(in the rows, 128 means zero)
Each row is followed by its group and then its class within the group.
[126 121 132 132 118 135 138 134 144 127 122 111 127 128 139 107 118 132
 138 129 122 130 126 111 131 153 133 135 124 137 127 143 151 131 114 131
 138 109 131 141 141 116 150] | (88):N
[112 145 141 139 252 150 151 103 188 155 151 141 134 197 211 177 142 104
  97 181 101 189  67  99 148 201 139 173 152  75 135 233 206  98 208  31
 252  46 135 188 252 142 239] | (88):R
[114 136 130 132 105 155 156 152 133 116 107  98 137 145 172  74 119 154
 167 133  98 129 136 112 124 192 140 141 142 129 118 128 118 108 123  90
 129  93 132 132 128  89 142] | (87):F
[114 135 125 135 153 151 145 125 151 131 122 111 130 145 168 117 126 130
 130 145 109 142 109 112 143 174 134 146 132 111 128 167 158 114 152 102
 170  94 131 151 165 111 172] | (88):R
[124 133 108 128 123 137 138 133 134 130 130 120 140 133 154 114 134 142
 140 141 111 133 103 115 132 152 117 148 133 119 124 147 123 119 158 110
 132 128 134 122 132 117 136] | (85):Q
[143 122 157 135 118 143 132 133 131 109 132 112 134 125 145  97 126 167
 142 145 117 156 108 120 134 148 119 151 147 116 117 153 133 118 129 101
 144 120 135 136 137 107 138] | (93):T
[117 128 133 129 134 136 128 133 139 129 131 124 137 132 148 124 132 136
 125 148 103 139 106 107 127 152 117 143 140 116 127 160 123 119 161 110
 145 125 136 120 139 121 137] | (85):Q
[126 131 132 135 166 142 142 126 156 132 129 115 124 150 157 128 124 123
 121 142 118 144 105 113 137 162 141 133 132 119 115 163 173 140 134 104
 170  85 131 156 170 127 172] | (88):N
[146 123 164 136 129 130 136 119 140 119 139 113 129 138 154 106 136 164
 138 150 107 168  99 109 138 162 122 155 149 108 114 174 152 107 135  91
 169 106 139 147 157 104 154] | (93):T
[140 148 166 141 222 153 150 108 170 138 154 120 135 162 188 133 139 149
 116 173  97 190  74  95 144 187 129 175 158  86 128 203 175  99 184  45
 217  77 135 166 213 122 204] | (93):X
[114 129 119 139 116 151 153 136 152 125 124  99 135 148 167  90 113 141
 149 142 101 139  95 111 142 199 135 154 135 126 115 167 165 118 126 108
 165  85 132 151 161 102 174] | (88):N
[130 121 137 130 127 132 134 119 138 129 139 131 138 125 140 121 130 144
 122 145 111 143  88 111 136 141 115 142 138 117 125 152 134 119 166 115
 143 134 132 122 137 120 136] | (85):Q
[126 130 140 130 157 142 132 146 132 126 121 116 133 150 157 127 142 136
 135 129 120 139 122 105 127 164 140 135 141 117 125 139 144 123 122  85
 140  99 139 139 144 121 141] | (87):B
[118 129 124 136 129 132 143 125 154 127 126 109 129 144 156 117 116 132
 138 144 112 142 105 121 139 169 142 147 140 127 118 167 167 119 129 104
 168  95 130 152 158 105 170] | (88):E
[129 127 139 132 125 139 132 136 137 130 137 123 138 128 148 114 127 147
 131 145 110 132  99 104 134 150 121 150 133 118 124 153 121 122 157 108
 134 134 140 125 132 120 131] | (85):H
[120 129 134 126 131 142 131 153 125 124 105 110 133 142 152 102 127 136
 144 122 124 121 148 107 122 174 139 122 132 131 125 117 133 123  96  91
 119  99 135 126 131 110 126] | (87):F
[123 130 140 136 130 150 143 141 139 124 115 109 135 142 164  91 126 149
 142 136 112 137 124 111 129 173 133 140 137 120 122 139 127 113 128  98
 140 102 133 135 139 105 142] | (87):S
[115 136 133 131 160 144 136 142 137 130 118 121 139 146 163 123 133 126
 135 130 119 127 126 107 104 169 140 133 135 117 138 140 130 119 137  92
 139 100 137 130 144 119 141] | (87):F
[143 116 148 134 101 140 129 127 129 113 135 106 125 120 122 105 120 155
 139 134 119 147 111 126 136 130 128 143 141 125 113 149 142 129 119 125
 131 126 130 132 127 112 133] | (93):T
[146 123 152 132 110 138 132 131 137 116 128 109 129 131 140  98 122 158
 144 138 116 151 102 121 133 152 119 151 146 123 115 151 142 123 117 107
 146 119 135 148 152 112 143] | (93):M
[148 128 153 135 119 144 138 126 128 107 126 115 126 118 147  92 127 159
 144 130 125 148 108 128 134 137 121 149 133 122 121 147 125 120 129 108
 127 121 131 137 130 117 136] | (93):X
[127 128 137 135 127 139 133 133 139 122 126 122 138 123 154 109 129 151
 134 146 108 140 110 101 134 156 119 145 131 116 127 150 120 158 165 109
 132 129 138 123 133 114 138] | (85):Q
[132 118 151 134 103 142 133 126 128 117 125 113 124 120 139 105 122 160
 142 141 120 145 102 120 132 134 120 140 141 119 111 153 139 127 120 117
 128 126 135 135 121 112 115] | (93):T
[108 133 141 130 158 148 140 144 144 129 120 114 141 153 173 107 130 138
 141 141 110 146 131  95 128 186 139 139 138 115 130 140 134 111 143  78
 139  90 137 133 153 112 152] | (87):F
[115 130 139 133 127 149 148 145 147 127 105 109 138 142 173  94 127 146
 153 130 103 133 116 102 129 202 130 148 142 121 120 135 137 110 115  81
 139  95 137 143 145  98 142] | (87):S
[139 122 151 132 112 145 132 125 132 114 129 110 127 128 140 103 126 155
 139 140 117 156 122 124 135 145 127 144 145 123 112 149 137 117 128 105
 144 112 134 145 143 110 141] | (93):M
[113 128 136 131 101 157 140 159 132 117  96  93 140 137 176  82 123 156
 163 127 105 129 128 100 123 209 135 143 141 130 120 139 123 113 112  91
 126  95 139 132 127  93 132] | (87):F
[149 124 168 133 134 140 129 133 136 113 129 115 126 132 138 109 132 163
 138 133 128 154 115 112 131 133 120 144 141 117 121 147 143 122 121  99
 138 122 135 132 142 118 124] | (93):M
[145 106 162 137  78 144 137 132 126 112 125 104 131 114 139  88 126 168
 147 142 114 148 100 109 131 147 109 151 135 125 109 158 135 119 112 118
 123 136 136 128 119 103 128] | (93):T
[125 136 147 130 198 141 142 111 161 134 145 139 141 156 162 136 140 138
  96 169 106 168  84  96 135 161 116 159 142  94 128 165 159 108 194  80
 191 105 129 143 190 128 179] | (85):H
[128 123 150 128 132 141 128 142 129 123 120 109 135 143 151 104 130 152
 147 132 116 132 133 103 126 168 137 139 138 119 123 135 137 118 117  68
 132 106 136 130 135 112 129] | (87):B
[109 135 112 150  86 185 190 136 180 130 113  77 144 159 230  42 114 169
 171 168  63 164  54  90 157 252 129 201 161 106  89 227 183  92 158  58
 204  59 148 166 180  61 212] | (88):R
[133 133 135 126 132 126 126 127 126 131 135 134 134 133 122 129 129 136
 121 133 126 131 117 124 127 124 121 130 128 119 127 134 126 125 142 126
 124 138 132 119 116 129 124] | (85):Q
[114 128 117 137 118 149 144 137 147 128 115 107 127 136 167 102 122 135
 141 139 110 135 104 119 136 171 139 142 135 125 121 159 156 123 128 114
 150 101 133 144 144 107 155] | (88):R
[115 113 139 128 115 142 143 125 135 130  99 118 135 128 152 121 134 139
 133 132 121 129 130  85 123 181 132 129 122 132 128 160 158 130  87 118
 146 111 139 136 142 115 127] | (88):E
[135 126 151 129 127 130 138 130 136 123 128 125 138 133 151 115 133 154
 132 140 117 150 106 109 127 151 111 154 134 116 122 155 123 116 144 102
 138 127 135 127 137 121 131] | (85):J
[126 125 142 128 106 148 138 136 137 122 130 114 141 124 155  90 126 161
 141 144 105 141  98 107 129 162 113 152 139 119 114 145 125 118 157 107
 130 127 141 118 127 109 136] | (85):Q
[144 121 158 133 127 137 128 131 127 117 128 120 126 128 131 114 133 160
 136 132 123 150 113 126 135 140 117 147 146 119 116 157 131 119 119 103
 147 125 132 133 134 115 131] | (93):M
[131 129 143 132 140 133 133 125 141 131 139 128 132 130 144 121 130 138
 126 142 119 138  99 114 130 143 115 143 133 111 127 154 131 123 155 117
 136 129 134 127 139 125 133] | (85):H
[105 136 142 123 157 145 141 123 154 131 119 114 139 148 172 112 132 142
 133 144 111 149 125  92 133 186 133 147 132 119 131 153 139 106 143  84
 164  93 132 147 162 110 164] | (87):S
[115 137 130 130 158 147 136 151 134 126 119 117 129 141 162 116 127 130
 138 138 120 121 128 119 130 153 144 132 134 114 132 135 126 117 144  94
 123 101 135 133 136 116 138] | (87):F
[126 133 145 124 205 128 131 117 151 137 143 150 137 143 155 156 143 123
 115 147 119 148 106 116 130 141 115 144 129 106 139 160 142 115 176  99
 161 123 131 129 160 143 151] | (85):Q
[133 124 151 135 130 142 142 122 141 118 132 108 127 135 142 108 122 157
 138 144 113 173  89 121 137 146 122 152 144 114 113 162 154 122 135 100
 157 115 137 137 156 115 151] | (93):X

Each row is followed by its group and then its class within the group.
[138 133 135 132 126 128 129 139 132 127 128 131 139 123 135 146 137 134
 135 130 138 128 137 127 127 127 139 130 123 121 131 119 113 136 128 129
 143 127 125 129 132 140 133] | Z683:(33)
[119 120 118 159 120 122 141 116 124 133 113 127 138 128 104 105 119 118
 113 118 126 111 128 119 122 153 138 123 132 130 121 135 130 110 130 150
 104 125 149 118 120 124 131] | Z701:(26)
[126 109 124 149 125 129 135 145 138 125 115 130 158 123 126 144 139 128
 123 127 133 110 133 141 128 137 140 122 119 125 132 126 117 132 129 132
 130 123 133 128 130 139 144] | Z683:(33)
[112 111 125 159 126 122 148 120 128 135 101 107 159 118 101  94 118 110
 117 125 129 109 118 111 106 151 150 119 124 125 123 131 105 100 133 138
  94 124 151 109 114 120 148] | Z701:(26)
[131 129 119 142 135 142 133 119 126 133 123 115 113 130 105  98 105 132
 123 122 124 122 131 115 112 136 143 121 129 137 123 120 126 120 126 133
 125 127 125 120 129 124 126] | Z701:(27)
[128 132 121 139 133 131 134 119 125 132 117 117 130 129 108 102 111 128
 118 120 127 119 138 121 117 145 140 118 127 135 123 126 129 114 126 132
 109 125 131 123 113 124 126] | Z701:(27)
[123 125 130 140 126 133 126 120 125 129 126 122 100 121 108  94 109 131
 126 129 122 133 130 107 116 126 139 126 135 128 125 117 117 114 129 135
 126 121 128 117 137 122 123] | Z701:(26)
[126 131 121 127 132 134 122 120 128 124 128 127  85 128 110 100 109 139
 125 128 121 127 128 120 119 130 133 126 137 130 129 122 131 127 127 129
 134 119 118 126 140 115 112] | Z701:(26)
[137 114 139 141 135 122 138 154 138 130 102 105 188 112 127 148 127 125
 126 133 146 116 128 129 116 129 160 123  96 128 138 112  85 131 133 112
 128 135 131 116 115 151 154] | Z683:(29)
[124 133 116 131 135 146 130 110 127 130 127 126  98 138 117 100 112 135
 125 121 126 119 129 124 124 135 130 121 137 139 123 125 142 116 122 131
 126 124 120 128 130 119 106] | Z701:(26)
[139 145 113 138 133 159 145 111 125 132 148 148  76 144 112 106 117 143
 130 121 127 123 148 121 126 121 126 125 142 140 131 128 150 132 121 148
 143 125 116 127 141 129 108] | Z701:(27)
[128 127 123 146 129 137 133 124 125 134 130 133 120 134 114 116 122 128
 120 123 128 115 129 119 128 139 142 121 132 131 126 131 126 120 121 143
 117 124 135 121 131 130 132] | Z701:(26)
[142 124 135 121 134 137 117 146 140 125 132 125 119 122 135 151 133 142
 138 141 136 133 138 136 129 112 134 134 120 125 135 116 109 146 128 115
 155 123 110 132 138 139 128] | Z683:(33)
[142 132 133 131 133 114 115 148 125 123 114 109 144 120 132 143 124 140
 130 132 133 136 131 125 125 123 153 124 121 119 137 109  94 132 126 112
 148 125 115 120 127 136 146] | Z683:(33)
[124 127 122 161 128 133 148 121 125 135 115 123 149 132 106 109 118 124
 119 115 134 102 134 118 113 151 147 112 124 138 124 130 130 112 128 145
 112 130 144 116 116 135 137] | Z701:(27)
[125 140 129 142 133 128 126 120 119 128 122 119 111 128 113 101 110 140
 127 126 129 132 133 108 113 132 147 122 134 132 125 123 116 114 129 125
 126 129 126 113 126 123 128] | Z701:(26)
[129 140 126 136 130 140 138 113 130 134 132 132 119 134 115 108 118 126
 124 118 131 123 132 118 118 133 131 122 133 136 126 130 139 119 124 139
 122 128 129 123 124 132 124] | Z701:(27)
[132 117 135 119 134 125 129 144 139 125 124 120 136 108 133 143 127 130
 135 136 135 132 122 126 117 120 138 135 115 124 134 115 107 137 129 115
 139 123 118 122 131 135 137] | Z683:(33)
